Below is a small trained network, with its code and all its weights. Each question gives an input and a class and asks what happens when units are switched off, that is, made to give their printed mean instead of their output.

import numpy as np


def w(rows, s, z=0):
    codes = np.array(rows[::2]) - 128.0
    scale = np.full(codes.shape[1], s)
    scale[-1] = z or s
    return codes * scale


def f(y):
    return y / 2 * (1 + np.tanh(0.7978845608 * (y + 0.044715 * y**3)))


def log_softmax(a):
    a = a - a.max(-1, keepdims=True)
    return a - np.log(np.exp(a).sum(-1, keepdims=True))


def net(x, mask):
    res = np.array(x, float).reshape(1, 3) / 4 @ E
    y = f(res @ A[0][:, :-1].T + A[0][:, -1])
    res = res + np.where(mask, y, B[0][:, -1]) @ B[0][:, :-1]
    return log_softmax(res[-1] @ U[:, :-1].T + U[:, -1])


A, B = {}, {}
E = w([
[59,92,186,98,158,84,255,124],'x0',
[34,98,88,6,202,226,27,146],'x1',
[148,62,207,197,187,165,139,213],'x2',
],0.01)
A[0] = w([
[1,119,144,53,144,125,145,126,222],'neuron 0',
[95,68,129,67,174,167,112,116,124],'neuron 1',
[134,63,191,152,201,146,184,200,145],'neuron 2',
[89,122,99,64,154,147,107,106,193],'neuron 3',
[188,170,100,149,60,86,129,82,254],'neuron 4',
[172,149,129,175,52,54,147,98,138],'neuron 5',
[179,116,154,163,79,57,193,92,206],'neuron 6',
],0.011,0.0042)
B[0] = w([
[2,53,90,83,142,130,195,29,249],'neuron 0',
[142,60,148,183,150,169,190,115,219],'neuron 1',
[54,147,156,184,141,71,87,215,226],'neuron 2',
[129,86,73,162,201,203,134,48,220],'neuron 3',
[205,157,58,106,65,139,75,61,231],'neuron 4',
[215,188,73,181,93,78,130,58,233],'neuron 5',
[146,172,116,135,42,23,227,82,249],'neuron 6',
],0.0094,0.014)
U = w([
[83,152,161,132,87,65,185,163,6],'0',
[49,81,94,107,174,189,202,81,154],'1',
[37,132,245,115,160,70,147,203,87],'2',
[122,96,176,180,149,168,118,234,145],'3',
[149,182,56,50,103,153,44,101,146],'4',
[186,100,133,107,163,211,93,170,183],'5',
[75,115,119,60,81,70,209,86,94],'6',
[197,180,110,134,73,77,174,102,109],'7',
],0.011,0.0021)

Each question gives the input, the list of numbers given to net, and the class t.
The units are the neurons (one row each of A and B). Each row of codes is followed by its name. A weight is (code - 128) times the scale printed after its matrix; where a second scale follows, it is the last column's (A, B and U).
mask holds one flag per neuron, in row order. A switched-off neuron (its flag False) gives its mean, the last column of its row in B, instead of its output. The means were averaged over made-up inputs and are rounded, as every weight is.
A unit's drop is (log p(t) with every unit on - log p(t) with that unit switched off) / (log p(t) with every unit on - log p(t) with every unit switched off).
The circuit of an input: a set's keep is (log p(t) with only the set's units on - log p(t) with every unit switched off) / (log p(t) with every unit on - log p(t) with every unit switched off). Starting from all 7 units, units are removed one at a time, each time the one whose removal leaves the highest keep (on an exact tie, the one counted first), for as long as the keep stays at least 0.8.
circuit, biggest first: the units of the circuit, biggest drop first
unit that matters most: the unit with the biggest drop
top k neurons: the k neurons with the biggest drops, biggest first
drop when u is switched off: that unit's drop, to one decimal
input [-7,3,5], class 5: top 2 neurons -> (neuron 0; neuron 2)
input [0,1,-2], class 1: unit that matters most -> neuron 6
input [-8,3,1], class 5: circuit, biggest first -> (neuron 0; neuron 6; neuron 5)
input [-1,1,-4], class 4: circuit, biggest first -> (neuron 1; neuron 6)
input [-6,0,5], class 3: circuit, biggest first -> (neuron 4; neuron 6; neuron 0)
input [8,-4,-7], class 7: top 2 neurons -> (neuron 5; neuron 4)
input [6,-2,2], class 0: circuit, biggest first -> (neuron 2; neuron 3)
input [4,-2,-6], class 7: circuit, biggest first -> (neuron 5; neuron 4)
input [-8,6,7], class 5: top 2 neurons -> (neuron 0; neuron 6)
input [3,-6,8], class 0: circuit, biggest first -> (neuron 2; neuron 6)
input [5,1,1], class 1: top 2 neurons -> (neuron 0; neuron 6)
input [6,4,7], class 2: top 2 neurons -> (neuron 2; neuron 4)
input [3,-3,8], class 2: drop when neuron 2 is switched off -> 0.2
input [8,1,6], class 2: drop when neuron 2 is switched off -> 0.5
input [2,-1,1], class 0: drop when neuron 3 is switched off -> 0.2
input [5,-3,-5], class 7: drop when neuron 6 is switched off -> 0.0
input [6,2,4], class 2: circuit, biggest first -> (neuron 2)
